Here is a tiny trained network, its code and every weight. The questions are about switching its units off for an input and a target symbol, where a switched-off unit gives its printed mean instead of its output.

import numpy as np


def w(rows, s, z=0):
    codes = np.array(rows[::2]) - 128.0
    scale = np.full(codes.shape[1], s)
    scale[-1] = z or s
    return codes * scale


def f(y):
    return y / 2 * (1 + np.tanh(0.7978845608 * (y + 0.044715 * y**3)))


def softmax(a):
    e = np.exp(a - a.max(-1, keepdims=True))
    return e / e.sum(-1, keepdims=True)


def log_softmax(a):
    a = a - a.max(-1, keepdims=True)
    return a - np.log(np.exp(a).sum(-1, keepdims=True))


def net(x, mask):
    ids = ['αμτφψω'.index(c) for c in x.split()]
    T = len(ids)
    res = E[ids] + P[:T]
    r = res
    for j in range(2):
        rows = slice(2 * j, 2 * j + 2)
        q, k, v = (r @ M[0][rows].T for M in (Q, K, V))
        z = softmax(np.where(np.tri(T) > 0, q @ k.T / 2**0.5, -1e9)) @ v
        o = O[0][rows]
        res = res + np.where(mask[j], z, o[:, -1]) @ o[:, :-1]
    y = f(res @ A[0][:, :-1].T + A[0][:, -1])
    res = res + np.where(mask[2:14], y, B[0][:, -1]) @ B[0][:, :-1]
    return log_softmax(res[-1] @ U[:, :-1].T + U[:, -1])


Q, K, V, O, A, B = {}, {}, {}, {}, {}, {}
E = w([
[153,155,152,77,143,126],'α',
[142,62,93,191,111,206],'μ',
[207,125,86,94,162,128],'τ',
[92,113,149,133,49,34],'φ',
[84,52,169,157,4,106],'ψ',
[96,227,166,112,237,230],'ω',
],0.015)
P = w([
[34,119,125,76,144,116],'0',
[64,156,52,63,101,132],'1',
[120,202,76,122,78,129],'2',
[69,125,99,122,187,77],'3',
[115,67,188,125,124,144],'4',
[100,165,142,173,127,60],'5',
[102,190,56,111,62,182],'6',
[179,196,148,203,69,110],'7',
[100,10,206,141,160,119],'8',
[135,81,229,169,72,146],'9',
[118,165,51,154,104,150],'10',
],0.012)
Q[0] = w([
[69,27,139,89,213,100],'H0',
[185,109,218,147,137,130],'H0',
[190,248,124,153,12,158],'H1',
[202,92,254,145,140,123],'H1',
],0.02)
K[0] = w([
[102,180,54,64,47,178],'H0',
[185,206,128,213,98,110],'H0',
[154,65,218,223,251,47],'H1',
[181,230,96,220,101,101],'H1',
],0.017)
V[0] = w([
[77,127,99,187,153,50],'H0',
[138,119,216,113,52,137],'H0',
[109,103,68,255,111,185],'H1',
[214,51,54,66,102,114],'H1',
],0.017)
O[0] = w([
[154,117,118,11,108,194,189],'H0',
[159,61,155,154,192,47,253],'H0',
[152,170,7,110,92,142,121],'H1',
[195,143,168,92,96,137,74],'H1',
],0.012,0.0043)
A[0] = w([
[127,123,70,112,146,135,104],'N0',
[202,156,192,117,58,114,152],'N1',
[98,99,165,134,67,108,131],'N2',
[114,83,107,137,130,134,253],'N3',
[177,163,123,163,202,225,20],'N4',
[174,115,108,175,75,133,38],'N5',
[154,124,72,90,254,97,183],'N6',
[116,121,67,91,164,173,121],'N7',
[133,163,57,82,141,118,84],'N8',
[115,84,186,107,143,198,171],'N9',
[120,99,74,213,154,125,246],'N10',
[102,137,107,76,166,61,107],'N11',
],0.0094,0.0035)
B[0] = w([
[134,83,150,214,102,167,186],'N0',
[174,154,96,33,229,132,209],'N1',
[171,162,86,108,172,205,217],'N2',
[143,62,194,47,116,158,212],'N3',
[254,37,92,62,115,85,163],'N4',
[170,140,123,124,178,67,176],'N5',
[87,99,159,76,91,149,236],'N6',
[124,96,126,180,40,28,195],'N7',
[86,50,152,155,84,108,216],'N8',
[110,156,82,121,47,116,251],'N9',
[154,223,163,58,205,147,254],'N10',
[194,34,111,146,127,227,186],'N11',
],0.0079,0.0077)
U = w([
[41,128,112,154,224,100,34],'α',
[105,83,115,161,254,44,136],'μ',
[76,127,125,170,170,69,70],'τ',
[43,120,184,123,135,117,247],'φ',
[85,137,244,205,155,72,53],'ψ',
[104,150,163,145,183,88,252],'ω',
],0.0063,0.0036)

Each question gives the input, a string of symbols that net reads in full, and the target symbol t.
The units are the heads (2 rows each of Q, K, V and O) and the neurons (one row each of A and B). Each row of codes is followed by its name. A weight is (code - 128) times the scale printed after its matrix; where a second scale follows, it is the last column's (O, A, B and U).
mask holds one flag per unit, heads first, then neurons. A switched-off unit (its flag False) gives its mean, the last column of its rows in O or B, instead of its output. The means were averaged over made-up inputs and are rounded, as every weight is.
A unit's drop is (log p(t) with every unit on - log p(t) with that unit switched off) / (log p(t) with every unit on - log p(t) with every unit switched off).
The circuit of an input: a set's keep is (log p(t) with only the set's units on - log p(t) with every unit switched off) / (log p(t) with every unit on - log p(t) with every unit switched off). Starting from the 12 units with the biggest drops (on a tie, the unit counted first), units are removed one at a time, each time the one whose removal leaves the highest keep (on an exact tie, the one counted first), for as long as the keep stays at least 0.8.
units of the circuit, in order: the units of the circuit, biggest drop first
unit that matters most: the unit with the biggest drop
heads that matter: for each layer, one digit per head in row order, 1 if its drop is at least 0.15 and else 0, layers parted by /
input ω ω ψ, target α: units of the circuit, in order	(H1, N2)
input ω μ φ μ, target τ: unit that matters most	H1
input μ ψ ψ φ ψ τ ψ ω ψ φ, target α: heads that matter	01
input ω α φ τ ω μ μ μ τ α, target τ: units of the circuit, in order	(H1, N7)
input φ ω α τ, target α: units of the circuit, in order	(H1, H0)
input ψ ω φ ψ ψ τ α μ μ α ω, target τ: units of the circuit, in order	(H1, N7)
input τ φ τ ψ α μ τ, target ψ: units of the circuit, in order	(H1, H0)
input τ φ ω ω, target φ: units of the circuit, in order	(H0, N6)
input ψ φ α ω, target φ: units of the circuit, in order	(N6, H0)
input τ τ ω τ, target ω: heads that matter	11
input μ μ α φ ω φ α φ τ, target ψ: units of the circuit, in order	(H0, H1)
input ω α ψ τ ψ φ μ, target μ: heads that matter	10
input τ μ ω τ ψ ω α μ, target α: heads that matter	01
input α τ φ, target ψ: heads that matter	11
input μ α τ φ τ τ μ ψ φ, target τ: units of the circuit, in order	(H1, H0)
input ψ φ μ ψ μ ψ ω ω, target μ: unit that matters most	N4
input ω μ α φ ω ω ω φ α, target α: units of the circuit, in order	(H1, H0)
input φ φ φ τ τ ψ φ ψ μ τ, target μ: heads that matter	10
input φ μ α τ φ τ τ τ φ, target ω: heads that matter	01
input α φ μ α, target φ: heads that matter	10
input μ τ φ τ α φ μ ω ω ψ μ, target α: heads that matter	11
input τ μ τ μ τ μ μ τ τ, target τ: units of the circuit, in order	(H1, N7)
